Below are the code and all the weights of a small trained network. Each question names an input and a target symbol and asks about switching units off, where a switched-off unit gives its printed mean instead of its output.

import numpy as np


def w(rows, s, z=0):
    codes = np.array(rows[::2]) - 128.0
    scale = np.full(codes.shape[1], s)
    scale[-1] = z or s
    return codes * scale


def f(y):
    return np.maximum(y, 0)


def softmax(a):
    e = np.exp(a - a.max(-1, keepdims=True))
    return e / e.sum(-1, keepdims=True)


def log_softmax(a):
    a = a - a.max(-1, keepdims=True)
    return a - np.log(np.exp(a).sum(-1, keepdims=True))


def net(x, mask):
    ids = ['αζηθλπ'.index(c) for c in x.split()]
    T = len(ids)
    res = E[ids] + P[:T]
    u = 0
    for l in range(3):
        q, k, v = (res @ M[l].T for M in (Q, K, V))
        z = softmax(np.where(np.tri(T) > 0, q @ k.T / 4**0.5, -1e9)) @ v
        res = res + np.where(mask[u], z, O[l][:, -1]) @ O[l][:, :-1]
        u += 1
        y = f(res @ A[l][:, :-1].T + A[l][:, -1])
        res = res + np.where(mask[u : u + 4], y, B[l][:, -1]) @ B[l][:, :-1]
        u += 4
    return log_softmax(res[-1] @ U[:, :-1].T + U[:, -1])


Q, K, V, O, A, B = {}, {}, {}, {}, {}, {}
E = w([
[86,94,88,196,91,90,103,132,154],'α',
[89,148,79,150,103,90,174,167,123],'ζ',
[85,110,161,76,88,121,58,92,3],'η',
[97,187,128,154,135,94,173,216,77],'θ',
[140,87,248,75,101,128,180,127,169],'λ',
[85,160,128,191,128,93,96,181,129],'π',
],0.016)
P = w([
[147,198,226,225,9,16,206,63,126],'0',
[186,204,158,195,69,101,150,70,117],'1',
[173,178,144,174,70,92,141,88,111],'2',
[157,161,146,157,97,79,138,89,117],'3',
[148,153,125,146,76,110,112,134,115],'4',
[137,136,122,134,80,117,106,142,119],'5',
[126,127,122,118,91,115,97,148,121],'6',
[122,116,115,111,109,114,98,160,123],'7',
[114,108,119,100,123,113,95,164,130],'8',
[105,95,120,93,141,109,98,163,130],'9',
[118,65,111,97,143,108,91,186,127],'10',
[91,61,132,99,151,107,127,172,123],'11',
[73,63,136,96,161,131,127,167,132],'12',
[65,76,122,137,141,213,137,203,154],'13',
],0.012)
Q[0] = w([
[173,152,103,100,201,236,107,35,106],'L0H0',
[149,149,107,161,139,193,118,118,120],'L0H0',
[12,55,144,133,61,35,135,240,89],'L0H0',
[251,123,104,89,254,196,120,42,142],'L0H0',
],0.0075)
K[0] = w([
[243,192,143,207,84,68,151,87,139],'L0H0',
[132,144,168,148,39,108,160,115,136],'L0H0',
[6,9,98,63,255,139,125,224,160],'L0H0',
[168,252,111,225,72,118,156,59,121],'L0H0',
],0.0062)
V[0] = w([
[200,127,184,155,164,162,66,125,81],'L0H0',
[99,74,132,68,229,191,139,148,184],'L0H0',
[83,173,69,199,131,40,84,196,148],'L0H0',
[179,166,214,211,138,161,155,167,255],'L0H0',
],0.0071)
O[0] = w([
[61,182,152,120,225,163,117,122,168,63],'L0H0',
[74,35,42,178,198,145,151,189,105,3],'L0H0',
[223,201,126,147,64,46,14,212,195,115],'L0H0',
[1,118,95,51,97,9,114,128,111,218],'L0H0',
],0.0062,0.0046)
A[0] = w([
[116,128,96,121,61,93,77,203,99,77],'L0N0',
[69,133,29,254,160,117,145,214,145,192],'L0N1',
[65,89,123,86,166,126,155,164,158,5],'L0N2',
[150,169,81,190,127,162,107,224,196,79],'L0N3',
],0.0067,0.0033)
B[0] = w([
[115,78,80,2,121,116,138,137,120,254],'L0N0',
[60,122,148,141,12,119,162,211,158,241],'L0N1',
[21,47,153,94,133,128,199,111,107,194],'L0N2',
[88,91,143,137,19,239,147,173,83,184],'L0N3',
],0.0058,0.0053)
Q[1] = w([
[141,134,87,115,167,153,79,49,33],'L1H0',
[122,96,207,129,126,192,190,103,196],'L1H0',
[126,71,220,7,76,127,122,115,106],'L1H0',
[49,85,93,118,68,236,117,132,40],'L1H0',
],0.012)
K[1] = w([
[191,120,243,205,104,185,203,104,188],'L1H0',
[37,4,87,113,183,124,135,185,102],'L1H0',
[69,140,59,201,236,207,151,90,112],'L1H0',
[210,124,65,153,207,254,107,196,188],'L1H0',
],0.0077)
V[1] = w([
[77,170,70,242,122,116,117,173,126],'L1H0',
[137,120,182,44,174,127,40,172,245],'L1H0',
[218,209,89,38,159,117,242,194,126],'L1H0',
[173,79,27,138,76,120,151,36,254],'L1H0',
],0.0071)
O[1] = w([
[145,140,157,83,185,143,116,142,159,3],'L1H0',
[60,94,100,96,96,164,151,76,75,28],'L1H0',
[56,122,186,207,144,176,130,127,199,127],'L1H0',
[110,93,175,144,163,58,110,193,9,26],'L1H0',
],0.013,0.0031)
A[1] = w([
[89,159,112,198,124,176,119,123,200,201],'L1N0',
[121,123,67,211,124,86,154,224,66,222],'L1N1',
[57,111,128,140,97,135,172,124,116,6],'L1N2',
[109,122,76,254,62,148,108,191,156,180],'L1N3',
],0.0067,0.0018)
B[1] = w([
[55,99,105,116,135,28,59,84,152,189],'L1N0',
[143,199,85,20,176,114,128,83,254,220],'L1N1',
[35,129,169,115,139,106,146,185,131,230],'L1N2',
[87,133,172,79,182,84,83,245,63,255],'L1N3',
],0.0069,0.0076)
Q[2] = w([
[143,60,223,135,115,158,178,158,152],'L2H0',
[176,77,177,109,95,105,120,81,201],'L2H0',
[84,132,142,8,187,192,117,132,164],'L2H0',
[131,111,139,51,3,154,121,168,133],'L2H0',
],0.0069)
K[2] = w([
[58,156,41,144,177,166,207,179,153],'L2H0',
[133,181,107,57,226,160,220,84,141],'L2H0',
[179,21,58,97,204,179,80,165,158],'L2H0',
[137,2,67,182,155,186,126,119,118],'L2H0',
],0.0055)
V[2] = w([
[113,202,157,83,147,254,249,212,179],'L2H0',
[154,245,44,169,75,20,69,187,167],'L2H0',
[42,103,23,90,120,102,190,146,218],'L2H0',
[116,71,161,61,114,41,187,122,116],'L2H0',
],0.0053)
O[2] = w([
[110,255,154,187,117,95,127,79,2,126],'L2H0',
[103,34,166,183,144,209,170,154,110,163],'L2H0',
[154,180,171,232,131,204,56,79,114,209],'L2H0',
[141,140,155,61,157,161,108,69,128,249],'L2H0',
],0.0066,0.015)
A[2] = w([
[151,164,203,196,145,182,78,83,126,206],'L2N0',
[48,126,160,174,220,61,109,206,182,57],'L2N1',
[43,167,53,176,78,16,123,186,177,44],'L2N2',
[134,136,104,188,104,231,106,2,224,4],'L2N3',
],0.0058,0.0041)
B[2] = w([
[133,83,61,177,106,148,108,145,201,202],'L2N0',
[232,97,102,133,176,100,103,123,104,254],'L2N1',
[221,128,126,203,114,197,180,58,76,212],'L2N2',
[145,57,110,60,159,49,254,219,54,180],'L2N3',
],0.0078,0.0085)
U = w([
[46,79,80,65,154,76,162,210,214,41],'α',
[184,110,201,124,179,52,144,169,8,100],'ζ',
[248,96,63,133,61,145,220,109,105,39],'η',
[178,71,170,180,133,240,132,65,177,56],'θ',
[187,253,107,86,130,70,32,106,244,254],'λ',
[4,129,147,131,56,128,156,130,80,232],'π',
],0.0058,0.0034)

Each question gives the input, a string of symbols that net reads in full, and the target symbol t.
The units are the heads (4 rows each of Q, K, V and O) and the neurons (one row each of A and B). Each row of codes is followed by its name. A weight is (code - 128) times the scale printed after its matrix; where a second scale follows, it is the last column's (O, A, B and U).
mask holds one flag per unit, layer by layer, with each layer's heads first. A switched-off unit (its flag False) gives its mean, the last column of its rows in O or B, instead of its output. The means were averaged over made-up inputs and are rounded, as every weight is.
A unit's drop is (log p(t) with every unit on - log p(t) with that unit switched off) / (log p(t) with every unit on - log p(t) with every unit switched off).
The circuit of an input: a set's keep is (log p(t) with only the set's units on - log p(t) with every unit switched off) / (log p(t) with every unit on - log p(t) with every unit switched off). Starting from the 12 units with the biggest drops (on a tie, the unit counted first), units are removed one at a time, each time the one whose removal leaves the highest keep (on an exact tie, the one counted first), for as long as the keep stays at least 0.8.
circuit, biggest first: the units of the circuit, biggest drop first
most important unit: the unit with the biggest drop
top k neurons: the k neurons with the biggest drops, biggest first
k most important neurons of layer l: the k neurons of layer l with the biggest drops, biggest first
input θ θ θ, target θ: circuit, biggest first -> L1H0, L2H0, L1N0
input ζ λ λ λ ζ α ζ λ λ λ α θ, target λ: most important unit -> L1N1
input λ ζ η λ α α λ π, target α: circuit, biggest first -> L2H0, L1H0
input θ π ζ π λ λ λ λ λ η η η θ π, target η: circuit, biggest first -> L2N2, L0N1, L1H0
input θ λ α λ ζ θ ζ ζ, target ζ: circuit, biggest first -> L1N3, L2H0, L0H0
input λ α λ α λ λ λ λ ζ, target λ: top 2 neurons -> L1N1, L0N1
input π η α θ α λ λ λ η α, target λ: circuit, biggest first -> L0H0, L1H0, L0N1, L2H0
input λ π λ λ λ λ η λ θ λ λ ζ, target θ: top 2 neurons -> L2N2, L0N2
input θ α λ λ π, target α: top 4 neurons -> L1N0, L1N1, L0N2, L0N0
input η ζ π, target η: circuit, biggest first -> L2H0, L2N2, L0H0, L1H0
input ζ α θ ζ θ λ ζ ζ θ α θ α, target θ: circuit, biggest first -> L1H0, L2H0
input η λ ζ λ θ π θ ζ λ λ η θ θ θ, target η: circuit, biggest first -> L0N1, L0H0, L1H0
input ζ θ ζ α η θ ζ λ ζ π, target ζ: circuit, biggest first -> L1N3, L2N1, L0H0
input λ α α λ π λ λ θ λ λ θ λ π, target λ: circuit, biggest first -> L1H0
input θ α α λ λ λ η λ α λ ζ λ, target θ: top 2 neurons -> L1N1, L2N0
input α λ λ λ λ λ ζ θ π λ θ α ζ α, target θ: top 3 neurons -> L0N1, L2N2, L1N3
input λ α η ζ ζ λ θ ζ ζ η ζ η, target θ: circuit, biggest first -> L0H0, L2N0
input ζ λ ζ, target ζ: circuit, biggest first -> L1H0, L2H0
input λ α ζ, target λ: circuit, biggest first -> L1N1, L1H0
input λ α α ζ λ α, target α: circuit, biggest first -> L2H0, L1H0, L0H0
input η θ α ζ θ, target θ: most important unit -> L0N3
input α ζ λ λ λ λ ζ π η θ α ζ λ η, target α: circuit, biggest first -> L2N3, L0H0, L1H0
input α ζ η λ ζ ζ λ α α, target ζ: top 2 neurons -> L1N3, L0N1
input λ λ ζ α λ α, target ζ: top 2 neurons -> L0N1, L2N0
input α α λ λ ζ η η θ λ η λ λ α, target η: top 2 neurons -> L2N2, L0N1
input λ λ π λ, target λ: 2 most important neurons of layer 2 -> L2N2, L2N3
input λ θ ζ α α α ζ, target α: top 3 neurons -> L0N3, L1N0, L1N1
input ζ λ ζ λ, target θ: top 4 neurons -> L1N1, L2N0, L0N0, L1N3
input π λ α ζ α η λ λ θ, target η: top neuron -> L2N2
